Each row has a name. After each piece below comes the name of the row it's from, unless a question asks for something else. Each question is about the rows just above it. Places in a row count from 0.

Columns, left to right: T P V B E Z A
-11, 23, 54, -2, -57, -52, -1 : todo
-16, 35, 2, 39, -22, -19, 13 : Gasa
-1, -30, 40, -19, 5, 14, 9 : Komo
-1, -2, 53, -20, -46, -51, -2 : rak
-1, -16, 53, -20, -46, -53, 9 : miva
key -> tag
-1 -> q_580
-2 -> q_490
-16 -> q_323
-15 -> q_437
-19 -> q_236
The tag of Gasa, keyed by place 0:
q_323
-52 is at row and place
todo, 5
Which row holds -16, 35, 2, 39, -22, -19, 13?
Gasa
Shared by todo and miva:
-1
Is 54, -2 printed in one of the named rows, side by side and in this order?
yes
Where in the named rows is 39?
Gasa, 3

Columns, left to right: J H Y M
26, -14, 3, 11 -> zab
49, 15, -19, 7 -> livi
26, -14, 13, 17 -> zavaz
56, 2, -7, 9 -> ter
21, -46, 41, 16 -> nebe
Among the named rows, does one hold 26, -14, 13, 17 next to each other, in this order?
yes
Among the named rows, does one hold 3, 11 next to each other, in this order?
yes
Which column holds this, read top down? 13, -7, 41
Y
Where in the named rows is 2?
ter, 1
Among the named rows, does one hold -19, 15, 49 next to each other, in this order?
no

Columns, left to right: N K D L Q
-10, 8, -29, -39, -14  fodon
-12, -10, -1, -27, -15  Dov
7, -14, 14, -34, -41  rud
-5, 14, -21, 53, 38  sibi
12, -3, 12, -19, -48  Keve
-8, 33, -26, -11, -21  Fomon
37, -10, -1, -27, -15  bezor
3, -21, 16, 36, 37  Dise
9, -39, 25, -34, -39  sab
1, -9, 22, -46, -26  vez
6, -5, -3, 31, 36  ruza
-12, 2, -1, -27, -15  Lotin
Which column holds -39, -27, -34, 53, -19 top down?
L
Which column holds 12, -8, 37, 3 top down?
N
The one value in Dise and ruza:
36
Which column holds this, read top down? -29, -1, 14, -21, 12, -26, -1, 16, 25, 22, -3
D
Which column holds this, read top down? -8, 37, 3, 9
N

Columns, left to right: F X S W U C
-19, -19, 3, 13, -6, -54 = fisu
4, 9, 6, -25, -15, -9 = rupi
-19, -19, 3, 8, -2, -56 = tinuf
-19, -19, 3, 8, -2, -57 = fiva
Does one of the named rows hold 4, 9, 6, -25, -15 side by side, in this order?
yes
Where do -19, -19, 3, 8, -2, -57 appear?
fiva
Which column holds this, read top down? -25, 8
W

Columns, left to right: vef fen sez zili zepe dag mema rikib Raro Panon
2, 3, 0, 1, 0, -1, 0, 0, 2, -3  kez
-30, 13, 30, 38, 9, -47, -45, 4, 0, -3  benob
0, 1, 2, 2, 2, -1, -2, 1, -1, 0  mezo
-23, 24, -21, -15, 6, 30, -25, -6, -34, -9  vosu
-2, -1, 1, -2, 1, 1, -1, -1, 1, 25  sipit
11, -5, -23, 4, -21, 18, -28, 4, -18, 13  vive
-24, -55, -22, -8, -5, 22, 28, 21, 9, 1  tedi
key -> tag
1 -> q_77
-1 -> q_538
0 -> q_907
Join kez by its entry at place 5:
q_538
24 is at row and place
vosu, 1
The one value in benob and tedi:
9

Columns, left to right: serid difo korep Bote
14, -2, -35, -5 -> pif
-5, -16, -32, -27 -> sig
-10, -32, -26, -27 -> Nise
16, 13, 27, 45 -> bifel
Where in the named rows is 14?
pif, 0
key -> tag
-27 -> q_689
-2 -> q_716
-33 -> q_116
-26 -> q_605
-32 -> q_531
-3 -> q_851
Join Nise by its entry at place 1:
q_531
-10 is at row and place
Nise, 0
Does one of the named rows hold 16, 13, 27 side by side, in this order?
yes
asked: 14, -2, -35, -5
pif

Columns, left to right: lemil fes tet sama delug Mebak gop
-3, -4, 41, -21, -59, 20, 19  vavu
-13, 13, 37, -3, -44, -5, -32  beg
-3, -4, 41, -21, -63, 20, 19  bivor
Which value is in both vavu and beg?
-3
Which column holds this, read top down? -4, 13
fes

Columns, left to right: gutus Letal Rif tupo Kevi nuni linod rus
31, 47, -37, 35, -50, 36, 11, -40 -> bapi
11, 15, -8, 33, -12, 12, 7, -8 -> ren
-15, -27, 24, -19, 27, -22, -2, 25 -> pura
23, 34, -29, 24, -36, 27, 5, -30 -> teme
-20, -37, 31, -24, 36, -27, -3, 32 -> bubiz
-2, 1, -7, -4, -3, 0, -8, -5 -> Dib
7, 16, -14, 9, -10, 14, -5, -10 -> kuz
-28, -46, 33, -34, 43, -35, -11, 36 -> Kose
-11, -18, 18, -13, 19, -17, 1, 15 -> lomot
11, -16, -8, 12, -12, 12, 7, -8 -> rogu
key -> tag
33 -> q_639
-34 -> q_179
-29 -> q_245
-7 -> q_977
36 -> q_834
35 -> q_879
34 -> q_837
-30 -> q_383
Join Kose by its entry at place 2:
q_639
Row and place of -15 in the named rows:
pura, 0

Columns, left to right: luf gunen Gogos zagem kas
1, -4, 2, -3, 24 : rugi
8, 3, -1, -56, -9 : Nazu
-2, -2, -3, -16, -51 : tesa
Which column holds 3, -2 top down?
gunen
Where in the named rows is 3?
Nazu, 1
-4 is at row and place
rugi, 1
Which value is in both rugi and tesa?
-3
Among the named rows, does one hold -2, -2, -3 next to each other, in this order?
yes

Columns, left to right: Gumum Num vonel ramog Zat doti
40, -40, 53, 43, 52, 49  Kav
48, 46, 39, 43, -37, 45  Gopeb
40, -40, 53, 43, 52, 46  zikol
53, -51, 52, 49, 47, 53  nepaf
-40, -51 is in which column, read top down?
Num
Does one of the named rows hold 39, 46 side by side, in this order?
no
39, 53 is in which column, read top down?
vonel
tags:
46 -> q_158
53 -> q_339
-37 -> q_432
48 -> q_696
45 -> q_358
49 -> q_314
-38 -> q_783
44 -> q_398
Join Gopeb by its entry at place 5:
q_358
Which column holds this, read top down? 40, 48, 40
Gumum
asked: 48, 46, 39, 43, -37, 45
Gopeb

Columns, left to right: Muze fipob zigi Pofef
5, 33, 44, 53 = silom
5, 33, 44, 41 = vumav
5, 33, 44, -38 = nes
Where do 5, 33, 44, -38 appear?
nes
53, 41 is in which column, read top down?
Pofef
Is -38, 44, 33 printed in one of the named rows, side by side and in this order?
no
Is 53, 44 printed in one of the named rows, side by side and in this order?
no

Columns, left to right: tori Rika Gulub mudaz zono menep savek
-3, -22, 0, -30, -12, 0, -7 -> tekuf
-3, -20, 20, -5, -8, 1, 17 -> revod
-3, -22, 0, -34, -12, -2, 9 -> Notir
-3, -22, -12, -57, -2, -2, 22 -> kizu
11, -40, -14, -51, -12, -3, 9 -> nilis
-3, -22, 7, -34, -12, -2, 9 -> kezof
-3, -20, 20, -5, -8, -3, -24 -> kod
-3, -22, 29, -22, -12, -2, 2 -> vas
The one value in nilis and kod:
-3
11 is at row and place
nilis, 0
Among the named rows, does one hold -22, 29 next to each other, in this order?
yes

Columns, left to right: lokar gebom Vufep dem gubag Vero kob Kib sezi Pevir
9, 12, 1, 2, 0, 2, 0, 8, 1, 3 : lam
8, 5, 0, 1, 0, -1, 3, 6, 1, 2 : godub
8, 18, 1, 2, 0, 1, -2, 8, 1, 2 : rimu
-6, -7, 0, -1, 0, -1, 0, -5, -1, -2 : turi
-16, -39, 1, 4, 1, 20, -20, -8, -3, -4 : rola
-59, -8, -1, -1, 0, 1, -3, -8, -8, -3 : vezak
-16, -39, 1, 4, 1, 10, -8, 10, 1, 3 : tumir
8, -1, 0, -1, 0, -6, 7, 5, 1, 2 : Mak
tags:
-1 -> q_844
0 -> q_487
-2 -> q_357
-7 -> q_304
Look up the entry of turi at place 6 in the table:
q_487
Among the named rows, does one hold -16, -39, 1 next to each other, in this order?
yes
Among the named rows, does one hold 1, 8 next to each other, in this order?
no
Where in the named rows is 9?
lam, 0

Columns, left to right: somir Bosoz Sivan magu fol nuvoz vulun milez
-8, -5, -42, 39, 9, 39, 7, -14 -> zikup
-7, -7, 0, -14, 6, -9, 9, 14 -> gukem
-18, -16, -11, 0, -4, -17, -25, 23 -> vali
-5, -8, -4, -3, -5, 0, 9, 12 -> badu
4, -11, -3, 4, -14, 4, 0, -2 -> Lef
-8, -5, -42, 39, 9, 39, 7, 18 -> lovek
-2, -32, 17, -31, -18, -9, 1, -1 -> gud
-7, -7, 4, -14, 26, 24, -5, -5 -> sudi
-16, -5, 1, 1, 8, -2, -5, 1 -> Nen
-13, -10, -5, -3, -42, -13, -18, 21 -> Fanob
10, 9, 7, -5, 1, 9, 15, 4 -> Kazis
The one value in Nen and badu:
-5
-32 is at row and place
gud, 1

Columns, left to right: mupig karu sigod Bofi mesi Kul zekos Selo rul
-1, 1, -7, -18, -8, -9, 15, -10, 4 -> lele
-50, -10, -9, -24, 35, 33, 37, 51, -13 -> kur
-50, -52, 32, -10, 35, 33, -6, -3, -9 -> susal
Row and place of -13 in the named rows:
kur, 8
Is -9, -3, -6 printed in one of the named rows, side by side and in this order?
no
asked: -1, 1, -7, -18, -8, -9, 15, -10, 4
lele
Which row holds -50, -52, 32, -10, 35, 33, -6, -3, -9?
susal
Does one of the named rows hold 15, -10 side by side, in this order?
yes
Which column holds -18, -24 top down?
Bofi

Columns, left to right: Pov basok Volum vib gubed
-14, 6, 14, 47, 5  Pib
15, -2, 11, 41, 0  vak
-53, 1, 13, 33, 8  rolaf
-53, 26, 13, 33, 0  bonud
4, 8, -20, 0, 25  bas
24, 0, -20, 0, 5  pazef
0, 11, -11, 0, 28  rir
-1, -4, 18, 12, -14  teku
-11, 8, 20, 6, 20  Gibu
-53, 36, 8, 0, 3  manoz
12, 0, -20, 0, 5  butu
-48, 37, 2, -31, -5  Sono
asked: 24, 0, -20, 0, 5
pazef
Among the named rows, does one hold -53, 26, 13 next to each other, in this order?
yes
Shared by vak and bonud:
0
key -> tag
0 -> q_863
8 -> q_493
20 -> q_787
33 -> q_262
The tag of bonud, keyed by place 4:
q_863
Is 11, 41, -1 printed in one of the named rows, side by side and in this order?
no

Columns, left to right: davap Zava lirir Kovi semok tok
-2, 0, 0, 4, 7, 14 -> gakuf
0, 0, 2, 5, 20, 14 -> lagap
-1, 0, 6, 0, 12, 15 -> Rad
0, -1, 0, 5, 15, 13 -> reb
-2, 0, 59, -7, 8, 8 -> kosa
-1, 0, 2, 4, 14, 14 -> nuzi
-2, 2, -1, 1, 9, 15 -> Beli
-1, -1, 6, 0, 12, 15 -> lakub
1, -3, 4, 4, 16, 14 -> tupa
4, -2, -7, 0, 8, 7 -> luga
0, -1, -4, 4, 12, 13 -> beme
1, -3, 32, 4, 16, 14 -> Munaz
Shared by lakub and luga:
0
Does one of the named rows hold 1, -3, 4 side by side, in this order?
yes
tags:
-4 -> q_372
13 -> q_141
-5 -> q_489
-3 -> q_115
6 -> q_742
Join beme by its entry at place 2:
q_372
asked: 0, -1, 0, 5, 15, 13
reb
Among the named rows, does one hold 0, 12, 15 next to each other, in this order?
yes

Columns, left to right: rut Pil viku Difem Gabu Levag
-4, -25, -31, -12, 28, 21 -> gek
3, -26, -22, -5, 25, 5 -> Bafa
-10, -14, -19, -15, 17, 13 -> pob
-20, -11, -23, -23, 18, 27 -> zum
4, -12, -12, 0, 11, 4 -> Mufe
-16, -25, -30, -25, 27, 21 -> Lese
0, -7, -9, -5, 10, 4 -> fefol
-50, 15, -15, -51, -1, 41 -> zod
-43, 10, -15, -44, -1, 13 -> Lega
-39, 13, -12, -40, -1, 36 -> noki
-47, 14, -16, -49, 1, 40 -> vepe
Which column holds this, read top down? 5, 13, 27
Levag
Which column holds 25, 17, 18, 11 top down?
Gabu
key -> tag
-30 -> q_305
-16 -> q_195
-22 -> q_28
-15 -> q_206
-12 -> q_648
The tag of vepe, keyed by place 2:
q_195
Row and place of 3 in the named rows:
Bafa, 0
Is -25, -31, -12, 28 printed in one of the named rows, side by side and in this order?
yes
-19, -23, -12, -30, -9, -15, -15 is in which column, read top down?
viku
14 is at row and place
vepe, 1

Columns, left to right: miro gotis zani zukik
-9, 51, -1, 1 = Ninop
-9, 51, 51, -1 = zagag
-9, 51, 0, 51 = zodip
asked: -9, 51, 51, -1
zagag
Which row holds -9, 51, -1, 1?
Ninop

Columns, left to right: laz Vid Gebit kunuv Kar Mev Neter ziso
42, -31, 43, 41, -54, 7, 63, 36  Mikas
37, 43, 40, -38, 33, -4, -48, 5  pomud
7, 11, 2, 37, -25, 13, -41, -59  gulu
46, 8, 10, 4, -51, 21, -44, -62  duvo
-17, -14, 46, 12, -54, -41, 15, 45  fis
-31, -15, 11, -14, 23, 8, -37, -32  fepe
7, 11, 2, 37, 4, -48, -41, -59  Tafut
-26, -6, -53, -2, 11, 31, -26, -59  Vagu
46, -36, -24, 3, 2, -17, -39, -29  rofe
Row and place of -24 in the named rows:
rofe, 2
Which value is in both duvo and rofe?
46
tags:
-30 -> q_232
-39 -> q_798
-58 -> q_139
-62 -> q_125
3 -> q_400
-29 -> q_147
36 -> q_320
-59 -> q_217
Look up the entry of rofe at place 7 in the table:
q_147
The one value in gulu and fis:
-41
Where in the named rows is 5?
pomud, 7
Is 2, 37, -24, 13 printed in one of the named rows, side by side and in this order?
no

Columns, left to right: Dilov Bome Murum tago
7, 24, 17, 11 : vekup
-2, 30, 17, 14 : nekup
29, 15, 17, 5 : boli
10, 22, 18, 12 : kupom
28, 16, 24, 29 : fik
0, 20, 16, 14 : Puzi
-3, 55, 17, 16 : tamu
-1, 16, 17, 15 : mipun
-27, 28, 16, 21 : gug
Which value is in both vekup and fik?
24
Shared by gug and mipun:
16
Row and place of 21 in the named rows:
gug, 3
The one value in tamu and boli:
17
Which value is in both gug and tamu?
16
key -> tag
29 -> q_134
14 -> q_496
16 -> q_894
15 -> q_438
The tag of mipun, keyed by place 3:
q_438

Columns, left to right: Mupof Zikov Kuven ziz gim zuto
2, 13, -20, -12, 2, 7 : Suro
5, -24, 0, 9, -9, 42 : megom
4, -23, -14, 1, 2, 47 : pesa
2, 3, -24, -9, 3, 28 : zasi
Does one of the named rows hold 2, 3 side by side, in this order?
yes
Row and place of 42 in the named rows:
megom, 5
The one value in zasi and Suro:
2

